Here is a tiny trained network, its code and every weight. The questions are about switching its units off for an input and a class, where a switched-off unit gives its printed mean instead of its output.

import numpy as np


def w(rows, s, z=0):
    codes = np.array(rows[::2]) - 128.0
    scale = np.full(codes.shape[1], s)
    scale[-1] = z or s
    return codes * scale


def norm(h):
    return h / np.sqrt((h * h).mean(-1, keepdims=True) + 1e-5)


def f(y):
    return y / 2 * (1 + np.tanh(0.7978845608 * (y + 0.044715 * y**3)))


def log_softmax(a):
    a = a - a.max(-1, keepdims=True)
    return a - np.log(np.exp(a).sum(-1, keepdims=True))


def net(x, mask):
    res = np.array(x, float).reshape(1, 2) / 4 @ E
    u = 0
    for l in range(2):
        y = f(norm(res) @ A[l][:, :-1].T + A[l][:, -1])
        res = res + np.where(mask[u : u + 10], y, B[l][:, -1]) @ B[l][:, :-1]
        u += 10
    return log_softmax(norm(res)[-1] @ U[:, :-1].T + U[:, -1])


A, B = {}, {}
E = w([
[99,203,205,76,130,111,56,122,146],'x0',
[89,149,111,53,129,253,179,102,137],'x1',
],0.0073)
A[0] = w([
[162,90,155,115,118,70,123,159,83,72],'L0N1',
[117,253,235,83,132,144,15,170,160,130],'L0N2',
[92,116,127,45,142,253,156,8,98,134],'L0N3',
[217,125,133,144,87,195,76,179,141,2],'L0N4',
[147,57,119,111,81,139,67,71,211,126],'L0N5',
[170,10,77,69,101,70,147,133,31,107],'L0N6',
[145,63,23,188,100,153,197,133,42,154],'L0N7',
[93,146,178,171,156,178,41,187,124,59],'L0N8',
[167,146,133,242,15,39,39,174,61,159],'L0N9',
[162,138,148,36,83,83,104,150,227,64],'L0N10',
],0.0026,0.0051)
B[0] = w([
[40,144,75,105,145,163,120,167,98,110],'L0N1',
[210,132,157,176,80,163,207,54,126,237],'L0N2',
[116,150,146,217,205,63,114,237,107,214],'L0N3',
[35,67,49,48,40,109,80,115,3,77],'L0N4',
[161,118,126,98,157,136,115,133,110,127],'L0N5',
[127,152,180,88,110,148,128,110,146,148],'L0N6',
[165,170,212,115,87,127,117,52,170,226],'L0N7',
[110,56,85,121,75,114,140,62,91,102],'L0N8',
[82,170,129,123,194,189,188,178,134,251],'L0N9',
[131,59,113,147,126,145,112,66,97,106],'L0N10',
],0.0042,0.0033)
A[1] = w([
[158,154,146,120,90,201,190,32,114,113],'L1N1',
[78,138,166,94,127,95,53,136,91,113],'L1N2',
[146,97,124,179,99,16,73,116,61,165],'L1N3',
[166,2,37,148,73,147,192,93,87,52],'L1N4',
[101,168,163,57,71,127,11,74,96,3],'L1N5',
[89,134,157,56,115,123,48,66,128,73],'L1N6',
[32,110,89,63,124,185,149,112,114,104],'L1N7',
[34,132,135,22,78,86,19,73,132,40],'L1N8',
[142,183,194,159,191,132,144,143,156,147],'L1N9',
[24,129,71,44,133,197,130,114,103,80],'L1N10',
],0.006,0.0023)
B[1] = w([
[99,100,96,121,161,106,90,185,130,214],'L1N1',
[134,92,52,187,136,166,232,133,110,146],'L1N2',
[31,143,99,41,199,245,91,190,110,208],'L1N3',
[155,224,225,100,46,120,123,18,115,194],'L1N4',
[145,138,131,175,65,174,217,66,71,166],'L1N5',
[159,146,132,209,131,130,175,86,81,149],'L1N6',
[121,118,156,158,177,66,55,156,125,153],'L1N7',
[207,47,92,95,83,107,165,82,184,143],'L1N8',
[155,64,84,110,87,112,132,106,141,254],'L1N9',
[98,100,99,193,192,1,40,242,87,162],'L1N10',
],0.0064,0.0059)
U = w([
[79,155,132,137,215,142,97,249,104,199],'0',
[157,183,177,148,69,151,169,20,104,222],'1',
[175,44,81,94,91,104,132,138,206,160],'2',
[84,128,93,121,96,102,121,106,109,9],'3',
[92,121,108,126,111,105,128,104,117,1],'4',
],0.017,0.0038)

Each question gives the input, the list of numbers given to net, and the class t.
The units are the neurons (one row each of A and B). Each row of codes is followed by its name. A weight is (code - 128) times the scale printed after its matrix; where a second scale follows, it is the last column's (A, B and U).
mask holds one flag per neuron, layer by layer. A switched-off neuron (its flag False) gives its mean, the last column of its row in B, instead of its output. The means were averaged over made-up inputs and are rounded, as every weight is.
A unit's drop is (log p(t) with every unit on - log p(t) with that unit switched off) / (log p(t) with every unit on - log p(t) with every unit switched off).
The circuit of an input: a set's keep is (log p(t) with only the set's units on - log p(t) with every unit switched off) / (log p(t) with every unit on - log p(t) with every unit switched off). Starting from the 12 units with the biggest drops (on a tie, the unit counted first), units are removed one at a time, each time the one whose removal leaves the highest keep (on an exact tie, the one counted first), for as long as the keep stays at least 0.8.
circuit, biggest first: the units of the circuit, biggest drop first
most important unit: the unit with the biggest drop
k most important neurons: the k neurons with the biggest drops, biggest first
k most important neurons of layer l: the k neurons of layer l with the biggest drops, biggest first
drop of u: that unit's drop, to one decimal
input [-1,3], class 2: most important unit	L0N3
input [-6,5], class 1: 2 most important neurons of layer 1	[L1N4 L1N3]
input [1,0], class 2: 3 most important neurons	[L1N1 L1N3 L1N5]
input [-3,3], class 2: circuit, biggest first	[L1N3 L1N1]
input [3,-1], class 2: 4 most important neurons	[L0N2 L1N4 L1N1 L0N7]
input [-4,2], class 1: 2 most important neurons	[L1N4 L0N9]
input [3,-2], class 2: 3 most important neurons	[L1N4 L1N9 L0N7]
input [-4,-2], class 1: 2 most important neurons	[L0N3 L1N4]
input [0,2], class 2: 2 most important neurons	[L0N3 L1N4]
input [-7,8], class 0: drop of L1N10	0.8
input [-7,3], class 1: drop of L1N4	1.5
input [2,-2], class 2: drop of L0N9	0.3
